Below are the code and all the weights of a small trained network. Each question names an input and a class and asks about switching units off, where a switched-off unit gives its printed mean instead of its output.

import numpy as np


def w(rows, s, z=0):
    codes = np.array(rows[::2]) - 128.0
    scale = np.full(codes.shape[1], s)
    scale[-1] = z or s
    return codes * scale


def norm(h):
    return h / np.sqrt((h * h).mean(-1, keepdims=True) + 1e-5)


def f(y):
    return np.maximum(y, 0)


def log_softmax(a):
    a = a - a.max(-1, keepdims=True)
    return a - np.log(np.exp(a).sum(-1, keepdims=True))


def net(x, mask):
    res = np.array(x, float).reshape(1, 3) / 4 @ E
    u = 0
    for l in range(3):
        y = f(norm(res) @ A[l][:, :-1].T + A[l][:, -1])
        res = res + np.where(mask[u : u + 12], y, B[l][:, -1]) @ B[l][:, :-1]
        u += 12
    return log_softmax(norm(res)[-1] @ U[:, :-1].T + U[:, -1])


A, B = {}, {}
E = w([
[2,112,164],'x0',
[35,25,112],'x1',
[98,204,12],'x2',
],0.0048)
A[0] = w([
[6,217,43,151],'0.n1',
[130,222,194,178],'0.n2',
[7,129,153,140],'0.n3',
[88,99,175,104],'0.n4',
[82,223,232,25],'0.n5',
[254,123,158,204],'0.n6',
[177,148,37,70],'0.n7',
[154,247,170,36],'0.n8',
[78,243,203,254],'0.n9',
[29,176,76,11],'0.n10',
[100,98,164,140],'0.n11',
[166,56,125,101],'0.n12',
],0.0091,0.0012)
B[0] = w([
[90,213,49,253],'0.n1',
[131,139,203,198],'0.n2',
[9,80,159,217],'0.n3',
[91,169,167,174],'0.n4',
[62,127,232,182],'0.n5',
[238,107,163,235],'0.n6',
[197,179,152,202],'0.n7',
[84,171,161,211],'0.n8',
[94,149,229,209],'0.n9',
[74,84,68,201],'0.n10',
[91,195,140,169],'0.n11',
[164,141,162,163],'0.n12',
],0.013,0.0059)
A[1] = w([
[115,58,70,159],'1.n1',
[69,72,88,146],'1.n2',
[174,87,132,5],'1.n3',
[73,98,127,203],'1.n4',
[230,62,99,104],'1.n5',
[94,120,172,230],'1.n6',
[89,87,134,160],'1.n7',
[181,121,173,174],'1.n8',
[104,67,17,82],'1.n9',
[124,67,125,118],'1.n10',
[167,114,129,56],'1.n11',
[79,125,8,64],'1.n12',
],0.016,0.0014)
B[1] = w([
[146,178,100,152],'1.n1',
[203,171,181,209],'1.n2',
[115,157,76,165],'1.n3',
[104,106,106,221],'1.n4',
[155,87,4,210],'1.n5',
[178,112,81,238],'1.n6',
[99,102,100,189],'1.n7',
[156,136,91,254],'1.n8',
[99,222,105,183],'1.n9',
[155,130,111,136],'1.n10',
[127,115,92,167],'1.n11',
[31,194,42,232],'1.n12',
],0.028,0.0058)
A[2] = w([
[120,6,66,57],'2.n1',
[73,66,150,103],'2.n2',
[181,91,199,1],'2.n3',
[104,208,95,144],'2.n4',
[69,176,201,159],'2.n5',
[189,142,60,216],'2.n6',
[122,134,104,90],'2.n7',
[101,148,152,129],'2.n8',
[112,143,105,156],'2.n9',
[80,138,125,55],'2.n10',
[103,149,91,179],'2.n11',
[142,116,100,98],'2.n12',
],0.017,0.0029)
B[2] = w([
[131,200,250,193],'2.n1',
[66,67,101,157],'2.n2',
[202,55,195,146],'2.n3',
[165,184,197,229],'2.n4',
[162,85,78,196],'2.n5',
[76,70,92,255],'2.n6',
[129,129,130,152],'2.n7',
[127,123,93,157],'2.n8',
[143,112,148,172],'2.n9',
[110,78,105,165],'2.n10',
[157,95,153,198],'2.n11',
[121,133,105,156],'2.n12',
],0.022,0.01)
U = w([
[187,71,16,185],'0',
[71,109,246,138],'1',
[6,33,122,140],'2',
[35,238,59,170],'3',
[119,134,113,46],'4',
[208,238,153,121],'5',
[133,160,184,5],'6',
[234,57,198,125],'7',
],0.017,0.012)

Each question gives the input, the list of numbers given to net, and the class t.
The units are the neurons (one row each of A and B). Each row of codes is followed by its name. A weight is (code - 128) times the scale printed after its matrix; where a second scale follows, it is the last column's (A, B and U).
mask holds one flag per neuron, layer by layer. A switched-off neuron (its flag False) gives its mean, the last column of its row in B, instead of its output. The means were averaged over made-up inputs and are rounded, as every weight is.
A unit's drop is (log p(t) with every unit on - log p(t) with that unit switched off) / (log p(t) with every unit on - log p(t) with every unit switched off).
unit that matters most: the unit with the biggest drop
k most important neurons: the k neurons with the biggest drops, biggest first
top k neurons in layer l: the k neurons of layer l with the biggest drops, biggest first
drop when u is switched off: that unit's drop, to one decimal
input [-3,8,-2], class 1: most important neuron : [2.n1]
input [6,-2,2], class 2: top 3 neurons in layer 0 : [0.n9, 0.n5, 0.n3]
input [-2,-8,1], class 7: 2 most important neurons : [1.n12, 0.n8]
input [-8,-5,8], class 0: top 2 neurons in layer 2 : [2.n6, 2.n1]
input [0,1,-5], class 0: 2 most important neurons : [0.n3, 0.n10]
input [-3,-3,8], class 5: 4 most important neurons : [2.n4, 0.n7, 1.n5, 0.n3]
input [-1,8,-2], class 1: 3 most important neurons : [2.n1, 1.n7, 1.n4]
input [-3,-6,4], class 5: 3 most important neurons : [0.n8, 1.n5, 1.n6]
input [-3,-3,7], class 5: 2 most important neurons : [0.n7, 2.n4]
input [3,1,-8], class 1: 2 most important neurons : [2.n1, 1.n6]
input [-7,-7,7], class 0: top 3 neurons in layer 0 : [0.n6, 0.n3, 0.n1]
input [4,7,-2], class 1: top 3 neurons in layer 2 : [2.n4, 2.n6, 2.n11]
input [1,-1,-1], class 7: top 2 neurons in layer 1 : [1.n12, 1.n6]
input [8,5,-2], class 2: unit that matters most : 1.n5
input [6,8,-7], class 1: top 2 neurons in layer 2 : [2.n1, 2.n6]
input [2,3,-1], class 1: 3 most important neurons : [0.n1, 0.n4, 1.n6]
input [-1,-2,-2], class 0: drop when 0.n6 is switched off : 0.3
input [3,6,-6], class 1: drop when 1.n6 is switched off : 0.4
input [2,-8,3], class 5: drop when 0.n8 is switched off : 0.1
input [-5,-3,5], class 0: unit that matters most : 2.n6
input [-1,-4,4], class 5: drop when 2.n5 is switched off : 0.0
input [6,-2,-7], class 2: top 2 neurons in layer 1 : [1.n5, 1.n2]
